Here is a tiny trained network, its code and every weight. The questions are about switching its units off for an input and a class, where a switched-off unit gives its printed mean instead of its output.

import numpy as np


def w(rows, s, z=0):
    codes = np.array(rows[::2]) - 128.0
    scale = np.full(codes.shape[1], s)
    scale[-1] = z or s
    return codes * scale


def f(y):
    return y / 2 * (1 + np.tanh(0.7978845608 * (y + 0.044715 * y**3)))


def log_softmax(a):
    a = a - a.max(-1, keepdims=True)
    return a - np.log(np.exp(a).sum(-1, keepdims=True))


def net(x, mask):
    res = np.array(x, float).reshape(1, 7) / 4 @ E
    y = f(res @ A[0][:, :-1].T + A[0][:, -1])
    res = res + np.where(mask, y, B[0][:, -1]) @ B[0][:, :-1]
    return log_softmax(res[-1] @ U[:, :-1].T + U[:, -1])


A, B = {}, {}
E = w([
[128,127,130,127,128,128],'x0',
[126,132,128,127,130,126],'x1',
[4,128,189,127,132,185],'x2',
[113,144,104,249,141,121],'x3',
[127,127,127,127,129,128],'x4',
[129,129,128,127,131,130],'x5',
[142,28,98,128,236,165],'x6',
],0.011)
A[0] = w([
[138,35,108,127,234,160,195],'n0',
[122,183,142,129,53,100,254],'n1',
[116,153,146,119,98,123,182],'n2',
[146,131,115,155,133,118,154],'n3',
[134,120,143,46,124,130,235],'n4',
[119,137,116,249,137,125,196],'n5',
[41,128,176,127,139,176,196],'n6',
[181,129,98,125,121,92,242],'n7',
],0.016,0.0084)
B[0] = w([
[134,28,83,118,127,181,251],'n0',
[139,200,173,131,145,77,222],'n1',
[123,171,161,118,118,115,167],'n2',
[109,130,100,143,176,109,153],'n3',
[170,132,143,13,107,126,195],'n4',
[51,136,109,224,158,115,220],'n5',
[66,132,171,128,11,168,218],'n6',
[183,110,122,126,201,91,201],'n7',
],0.013,0.02)
U = w([
[250,176,198,50,195,29,238],'0',
[235,66,66,32,190,155,191],'1',
[127,208,128,234,245,11,149],'2',
[111,66,19,208,247,125,128],'3',
[86,205,208,27,45,125,133],'4',
[105,63,132,32,43,235,75],'5',
[49,208,203,254,77,129,96],'6',
[40,52,110,236,77,220,2],'7',
],0.0051,0.0016)

Each question gives the input, the list of numbers given to net, and the class t.
The units are the neurons (one row each of A and B). Each row of codes is followed by its name. A weight is (code - 128) times the scale printed after its matrix; where a second scale follows, it is the last column's (A, B and U).
mask holds one flag per neuron, in row order. A switched-off neuron (its flag False) gives its mean, the last column of its row in B, instead of its output. The means were averaged over made-up inputs and are rounded, as every weight is.
A unit's drop is (log p(t) with every unit on - log p(t) with that unit switched off) / (log p(t) with every unit on - log p(t) with every unit switched off).
The circuit of an input: a set's keep is (log p(t) with only the set's units on - log p(t) with every unit switched off) / (log p(t) with every unit on - log p(t) with every unit switched off). Starting from all 8 units, units are removed one at a time, each time the one whose removal leaves the highest keep (on an exact tie, the one counted first), for as long as the keep stays at least 0.8.
circuit, biggest first: the units of the circuit, biggest drop first
most important unit: the unit with the biggest drop
k most important neurons: the k neurons with the biggest drops, biggest first
drop when u is switched off: that unit's drop, to one decimal
input [-3,-8,0,1,7,-8,-3], class 2: circuit, biggest first -> n6, n0
input [2,2,1,2,7,-1,0], class 6: 2 most important neurons -> n0, n7
input [2,0,3,-2,3,1,-1], class 4: circuit, biggest first -> n0, n5
input [4,1,0,3,-7,6,1], class 3: circuit, biggest first -> n6
input [-8,-4,-1,6,-7,5,-2], class 2: circuit, biggest first -> n6, n0
input [6,8,-7,-1,5,4,0], class 0: circuit, biggest first -> n0, n5
input [6,7,0,8,1,3,0], class 2: circuit, biggest first -> n0, n6
input [2,3,0,5,5,-8,-8], class 2: 2 most important neurons -> n6, n1
input [3,-8,-8,2,-7,8,0], class 2: circuit, biggest first -> n0, n4
input [-6,3,-1,1,6,5,2], class 3: 2 most important neurons -> n6, n4
input [2,-1,0,-4,-2,7,-2], class 0: 3 most important neurons -> n6, n0, n5
input [-7,3,-1,-2,-3,-4,-3], class 0: 2 most important neurons -> n6, n5
input [-1,5,-2,0,-5,-4,-4], class 0: circuit, biggest first -> n5, n6
input [4,0,-1,-3,-5,3,2], class 1: most important unit -> n6
input [-4,-3,3,0,6,0,1], class 5: 2 most important neurons -> n5, n1
input [7,5,3,-2,3,7,4], class 5: drop when n5 is switched off -> 0.2
input [5,0,-6,5,-6,4,-2], class 2: drop when n0 is switched off -> 0.2
input [-8,-7,0,-8,0,-8,-1], class 0: drop when n6 is switched off -> 0.7
input [-3,5,-6,5,5,-1,-4], class 2: drop when n2 is switched off -> 0.0
input [8,-7,3,3,6,3,-1], class 6: most important neuron -> n0
input [8,6,-2,8,-6,0,-2], class 2: 2 most important neurons -> n6, n0
